[[144 135 129 117 137]
 [124 135 107 139 127]
 [127 113 137 125 126]] => 135

[[122 157 148 142 126]
 [128 128 129 129 129]
 [128 129 127 128 129]] => 157

[[128 134 127 153 125]
 [128 134 127 150 128]
 [128 134 126 150 128]] => 134

[[125 110 147 129 123]
 [137 128 113 156 105]
 [142 106 150 146 127]] => 110

[[157 119 112 125 122 113 154]
 [126 136 150 131 125 133 121]
 [143 122 112 124 124 123 147]] => 119

[[146 145 129 105 118 130 123]
 [128 128 136 140 132 111 128]
 [121 145 138 134 108 120 141]] => 145

[[143 111 114 115 103 105 104]
 [137 148 117 124 157 134 155]
 [150 128 126 127 157 146 145]] => 111

[[126 143 139 123 148 121]
 [119 111 141 125 157 129]
 [147 132 134 102 123 138]] => 143

[[124 106 149 145]
 [136 141 116 135]
 [134 128 127 142]] => 106
---
[124, 127, 105, 146, 150, 110]
124, 110

[101, 138, 111, 118, 112]
101, 112

[[122, 143, 141, 121, 121, 143],
 [136, 128, 128, 156, 130, 130]]
122, 130

[[136, 141, 112, 131],
 [136, 103, 139, 110],
 [135, 141, 115, 128]]
136, 128

[128, 129, 141, 152]
128, 152

[[105, 134, 136, 135, 121, 127, 138],
 [106, 139, 122, 136, 114, 134, 144],
 [122, 132, 127, 140, 135, 123, 129]]
105, 129

[154, 120, 132, 111]
154, 111

[[137, 103, 127, 136, 127],
 [136, 126, 119, 115, 138]]
137, 138
---
[151 144 117 144 104 143 131] -> 131, 151

[132 128 128 126 129 106 121] -> 121, 132

[[128 134 117 115 133 100]
 [147 122 139 116 128 111]
 [158 127 128 122 130 109]] -> 100, 158

[[130 153 110 105 146 115]
 [113 102 119 152 113 125]
 [107 130 100 131 135 107]] -> 115, 107

[145 155 114  98 108] -> 108, 145

[[107 130 153 101 131]
 [154 135 112 144 102]] -> 131, 154

[116 133 105 123 142] -> 142, 116

[146 149 111 145  99 113] -> 113, 146

[[143 136 111 100 131]
 [115 143 121 100 131]] -> 131, 115

[[104 103 155 145]
 [109 133 117 119]] -> 145, 109
---
{"in": [132, 156, 126, 121, 137, 109, 144], "out": 144}
{"in": [152, 128, 132, 144, 138, 121], "out": 121}
{"in": [157, 121, 109, 117], "out": 117}
{"in": [119, 153, 103, 149], "out": 149}
{"in": [130, 124, 132, 106, 127, 120, 144], "out": 144}
{"in": [129, 121, 103, 146, 136, 119, 117], "out": 117}
---
array([[114, 124, 130, 105, 119, 113, 141],
       [106, 126, 138, 128, 118, 132, 106],
       [123, 118, 142, 118, 115, 144, 109]]) | 109

array([[131, 142, 135, 145, 132],
       [134, 138, 135, 142, 157],
       [133, 132, 132, 137, 141]]) | 141

array([[133, 144, 150, 136, 123, 128],
       [129, 128, 121, 124, 124, 121],
       [134, 138, 141, 128, 121, 121]]) | 121

array([[134, 133, 120, 135, 110, 150, 114],
       [127, 149, 120, 144, 110, 155, 111],
       [134, 130, 131, 151, 125, 136, 124]]) | 124

array([[151, 126, 131, 133, 126],
       [132, 139, 135, 131, 139],
       [142, 122, 125, 136, 122]]) | 122

array([[117, 127, 121, 107, 114],
       [149, 118, 125, 110, 105],
       [150, 122, 125, 117, 113]]) | 113

array([[130, 132, 130, 153, 119, 132],
       [129, 136, 129, 151, 116, 128],
       [137, 135, 128, 151, 120, 130]]) | 130

array([[113, 141, 127, 112, 140, 127, 115],
       [139, 115, 117, 125, 108, 139, 118],
       [150, 146, 138, 140, 142, 106, 142]]) | 142

array([[106, 122, 154, 150],
       [114, 141, 122, 151],
       [116, 143, 118, 125]]) | 125
---
[[126 126 105 132]
 [134 118 137 138]
 [134 115 139 143]] >> 134

[[119 142 133 106 121 120]
 [131 121 121 109 122 121]
 [127 121 124 100 133 129]] >> 127

[[127 151 137 106 135 130]
 [133 151 131 101 130 127]
 [126 148 132 112 128 136]] >> 126

[[ 99 148 153  99 155]
 [103 149 149 105 152]
 [141 144 114 141 107]] >> 141

[[113 139 117 140]
 [111 145 147 141]
 [112 145 135 153]] >> 112

[[131 121 131 123 134]
 [142 112 130 130 123]
 [138 110 142 113 152]] >> 138

[[132 125 136 115 147 117 132]
 [142 146 142 127 144 107 114]
 [146 131 125 119 134 107 114]] >> 146

[[117 129 128 128]
 [136 128 109 139]
 [152 127 120 136]] >> 152

[[135 134 109  99 130 118  99]
 [104 115 109 156 116 117 128]
 [116 146 128 154 148 113 108]] >> 116
